Below are the code and all the weights of a small trained network. Each question names an input and a class and asks about switching units off, where a switched-off unit gives its printed mean instead of its output.

import numpy as np


def w(rows, s, z=0):
    codes = np.array(rows[::2]) - 128.0
    scale = np.full(codes.shape[1], s)
    scale[-1] = z or s
    return codes * scale


def f(y):
    return np.maximum(y, 0)


def log_softmax(a):
    a = a - a.max(-1, keepdims=True)
    return a - np.log(np.exp(a).sum(-1, keepdims=True))


def net(x, mask):
    res = np.array(x, float).reshape(1, 4) / 4 @ E
    y = f(res @ A[0][:, :-1].T + A[0][:, -1])
    res = res + np.where(mask, y, B[0][:, -1]) @ B[0][:, :-1]
    return log_softmax(res[-1] @ U[:, :-1].T + U[:, -1])


A, B = {}, {}
E = w([
[94,137,224,98,199,77,181,2,204,151],'x0',
[87,154,23,63,180,171,133,144,211,53],'x1',
[141,140,207,109,179,99,80,225,199,135],'x2',
[221,217,157,48,66,114,152,123,116,80],'x3',
],0.0098)
A[0] = w([
[122,146,58,131,78,133,158,23,118,148,51],'n1',
[63,115,100,48,170,168,130,116,151,80,41],'n2',
[33,59,85,191,170,153,103,152,164,170,42],'n3',
[142,129,187,99,158,72,85,192,224,123,32],'n4',
[108,150,38,72,145,159,137,159,195,28,54],'n5',
[253,254,147,41,64,104,178,106,157,76,75],'n6',
[86,167,163,92,214,68,201,2,171,157,39],'n7',
[19,69,123,227,177,128,119,116,173,162,4],'n8',
[165,120,67,144,105,200,86,187,81,95,104],'n9',
[102,168,72,131,194,164,191,130,168,81,23],'n10',
[100,99,183,58,176,89,168,16,175,127,35],'n11',
[139,163,180,119,147,116,82,222,232,147,24],'n12',
[74,178,80,84,165,183,165,118,206,119,43],'n13',
[169,107,206,189,86,58,167,112,72,192,5],'n14',
[137,119,73,157,99,141,173,33,91,131,50],'n15',
[75,126,75,137,53,202,224,27,95,89,56],'n16',
],0.0088,0.0033)
B[0] = w([
[111,66,194,85,192,101,104,175,183,97,176],'n1',
[155,84,180,194,86,116,174,100,102,194,174],'n2',
[69,160,64,134,169,152,163,58,89,94,211],'n3',
[130,81,177,92,193,87,125,181,192,73,200],'n4',
[207,100,192,176,98,119,143,65,77,189,214],'n5',
[1,188,53,161,190,247,211,38,109,87,249],'n6',
[190,178,29,81,37,88,71,188,84,135,220],'n7',
[74,198,73,157,181,208,181,73,143,89,206],'n8',
[150,167,45,99,47,96,31,185,114,158,222],'n9',
[179,110,226,134,99,177,148,90,106,148,173],'n10',
[142,143,20,142,71,98,59,176,84,153,206],'n11',
[113,104,165,89,143,61,128,184,174,71,199],'n12',
[144,90,189,166,100,113,143,121,99,185,184],'n13',
[157,96,234,168,59,126,189,93,99,190,211],'n14',
[153,95,175,91,200,114,128,157,197,101,178],'n15',
[97,95,187,72,200,64,104,223,202,101,200],'n16',
],0.0083,0.014)
U = w([
[180,173,14,129,33,132,16,178,63,139,251],'0',
[8,190,82,162,155,196,172,45,94,97,56],'1',
[204,96,239,208,75,133,142,64,65,206,146],'2',
[113,90,183,80,177,98,85,175,209,74,29],'3',
],0.011,0.0016)

Each question gives the input, the list of numbers given to net, and the class t.
The units are the neurons (one row each of A and B). Each row of codes is followed by its name. A weight is (code - 128) times the scale printed after its matrix; where a second scale follows, it is the last column's (A, B and U).
mask holds one flag per neuron, in row order. A switched-off neuron (its flag False) gives its mean, the last column of its row in B, instead of its output. The means were averaged over made-up inputs and are rounded, as every weight is.
A unit's drop is (log p(t) with every unit on - log p(t) with that unit switched off) / (log p(t) with every unit on - log p(t) with every unit switched off).
The circuit of an input: a set's keep is (log p(t) with only the set's units on - log p(t) with every unit switched off) / (log p(t) with every unit on - log p(t) with every unit switched off). Starting from the 12 units with the biggest drops (on a tie, the unit counted first), units are removed one at a time, each time the one whose removal leaves the highest keep (on an exact tie, the one counted first), for as long as the keep stays at least 0.8.
circuit, biggest first: the units of the circuit, biggest drop first
top k neurons: the k neurons with the biggest drops, biggest first
drop of u: that unit's drop, to one decimal
input [7,7,-8,0], class 3: circuit, biggest first : (n16)
input [-5,-2,5,-7], class 1: top 3 neurons : (n3, n8, n7)
input [-6,1,-8,5], class 3: top 3 neurons : (n16, n1, n15)
input [5,-1,-6,2], class 3: top 4 neurons : (n16, n1, n15, n9)
input [4,7,6,6], class 2: top 2 neurons : (n5, n13)
input [-2,-6,7,-4], class 3: top 2 neurons : (n5, n12)
input [5,-5,5,4], class 0: top 4 neurons : (n7, n11, n5, n16)
input [5,-1,4,-7], class 1: top 2 neurons : (n8, n3)
input [0,-7,7,7], class 1: top 2 neurons : (n6, n5)
input [0,4,-2,3], class 2: top 2 neurons : (n5, n8)
input [5,-6,-7,4], class 3: top 2 neurons : (n16, n1)
input [2,-2,2,-3], class 1: top 4 neurons : (n9, n5, n8, n16)
input [1,-7,8,3], class 3: top 3 neurons : (n4, n12, n5)
input [7,0,4,-2], class 0: circuit, biggest first : (n7)
input [-4,8,-5,2], class 2: drop of n5 : 0.2
input [6,-6,3,-8], class 1: drop of n9 : 0.1
input [6,-4,-5,4], class 0: drop of n7 : 0.9
